Below is a small trained network, with its code and all its weights. Each question gives an input and a class and asks what happens when units are switched off, that is, made to give their printed mean instead of their output.

import numpy as np


def w(rows, s, z=0):
    codes = np.array(rows[::2]) - 128.0
    scale = np.full(codes.shape[1], s)
    scale[-1] = z or s
    return codes * scale


def f(y):
    return y / 2 * (1 + np.tanh(0.7978845608 * (y + 0.044715 * y**3)))


def log_softmax(a):
    a = a - a.max(-1, keepdims=True)
    return a - np.log(np.exp(a).sum(-1, keepdims=True))


def net(x, mask):
    res = np.array(x, float).reshape(1, 6) / 4 @ E
    y = f(res @ A[0][:, :-1].T + A[0][:, -1])
    res = res + np.where(mask, y, B[0][:, -1]) @ B[0][:, :-1]
    return log_softmax(res[-1] @ U[:, :-1].T + U[:, -1])


A, B = {}, {}
E = w([
[203,169,164,43,171,233,155,202,170,185],'x0',
[131,3,175,106,78,151,152,125,69,143],'x1',
[171,44,181,99,81,84,43,138,127,125],'x2',
[73,86,214,71,42,199,199,155,109,131],'x3',
[59,165,50,205,211,126,143,26,50,164],'x4',
[49,205,68,47,232,181,241,183,21,250],'x5',
],0.0043)
A[0] = w([
[217,165,159,33,170,184,166,217,194,174,112],'N1',
[162,37,248,124,3,153,78,144,186,75,157],'N2',
[80,138,93,120,186,120,156,101,51,188,37],'N3',
[144,79,66,179,145,49,53,46,122,77,26],'N4',
[156,128,48,210,187,41,14,79,212,54,232],'N5',
[94,101,106,102,181,102,137,138,30,177,179],'N6',
[180,55,214,142,30,156,89,168,205,75,160],'N7',
[199,188,166,57,149,191,148,222,158,170,118],'N8',
[170,52,217,67,89,202,145,158,52,238,177],'N9',
[173,34,214,134,33,160,129,126,211,67,208],'N10',
[65,32,150,109,163,158,125,115,28,221,191],'N11',
[154,125,28,203,153,54,73,55,199,46,215],'N12',
[195,148,76,160,155,51,22,113,215,53,201],'N13',
[69,197,48,192,223,223,152,77,88,201,216],'N14',
[92,74,100,158,158,138,177,144,108,174,253],'N15',
],0.0044,0.0019)
B[0] = w([
[228,94,207,202,30,201,20,231,204,209,183],'N1',
[43,53,33,38,210,6,252,42,39,21,253],'N2',
[75,79,64,111,213,75,172,70,71,73,150],'N3',
[201,14,201,229,53,145,33,220,227,173,178],'N4',
[214,25,141,175,135,78,105,108,157,63,247],'N5',
[93,122,77,78,187,66,179,87,63,78,158],'N6',
[114,72,29,82,218,30,192,28,23,28,234],'N7',
[201,94,205,215,33,183,42,218,211,202,175],'N8',
[189,41,116,180,149,51,126,35,116,5,192],'N9',
[51,65,22,52,202,6,214,56,11,30,241],'N10',
[108,30,56,103,189,31,209,6,68,41,168],'N11',
[179,51,114,156,125,47,107,120,145,50,229],'N12',
[203,49,119,180,113,38,117,133,151,53,224],'N13',
[17,203,38,52,214,66,192,22,40,96,224],'N14',
[70,135,66,91,203,76,213,61,58,81,161],'N15',
],0.0039,0.0054)
U = w([
[253,55,200,184,59,155,48,205,237,156,3],'0',
[51,211,140,68,147,193,163,169,144,206,66],'1',
[66,72,48,65,181,19,223,50,67,28,249],'2',
],0.0046,0.0025)

Each question gives the input, the list of numbers given to net, and the class t.
The units are the neurons (one row each of A and B). Each row of codes is followed by its name. A weight is (code - 128) times the scale printed after its matrix; where a second scale follows, it is the last column's (A, B and U).
mask holds one flag per neuron, in row order. A switched-off neuron (its flag False) gives its mean, the last column of its row in B, instead of its output. The means were averaged over made-up inputs and are rounded, as every weight is.
A unit's drop is (log p(t) with every unit on - log p(t) with that unit switched off) / (log p(t) with every unit on - log p(t) with every unit switched off).
The circuit of an input: a set's keep is (log p(t) with only the set's units on - log p(t) with every unit switched off) / (log p(t) with every unit on - log p(t) with every unit switched off). Starting from the 12 units with the biggest drops (on a tie, the unit counted first), units are removed one at a time, each time the one whose removal leaves the highest keep (on an exact tie, the one counted first), for as long as the keep stays at least 0.8.
circuit, biggest first: the units of the circuit, biggest drop first
top k neurons: the k neurons with the biggest drops, biggest first
drop of u: that unit's drop, to one decimal
input [7,-5,3,8,6,6], class 1: circuit, biggest first : (N2, N10)
input [5,-8,2,-1,8,-5], class 0: top 3 neurons : (N2, N10, N7)
input [8,1,7,-5,6,1], class 0: top 2 neurons : (N2, N10)
input [7,-5,3,8,6,4], class 1: top 3 neurons : (N2, N10, N7)
input [8,-8,-8,6,-7,0], class 0: top 2 neurons : (N1, N8)
input [1,-7,-5,-5,-2,4], class 1: drop of N10 : 0.2
input [7,-2,-7,2,-3,-3], class 0: drop of N8 : 0.1
input [7,0,0,5,1,3], class 1: drop of N5 : 0.2
input [-2,-8,8,8,-6,6], class 1: drop of N13 : 0.2
input [-1,-7,-2,7,8,-4], class 1: top neuron : (N2)
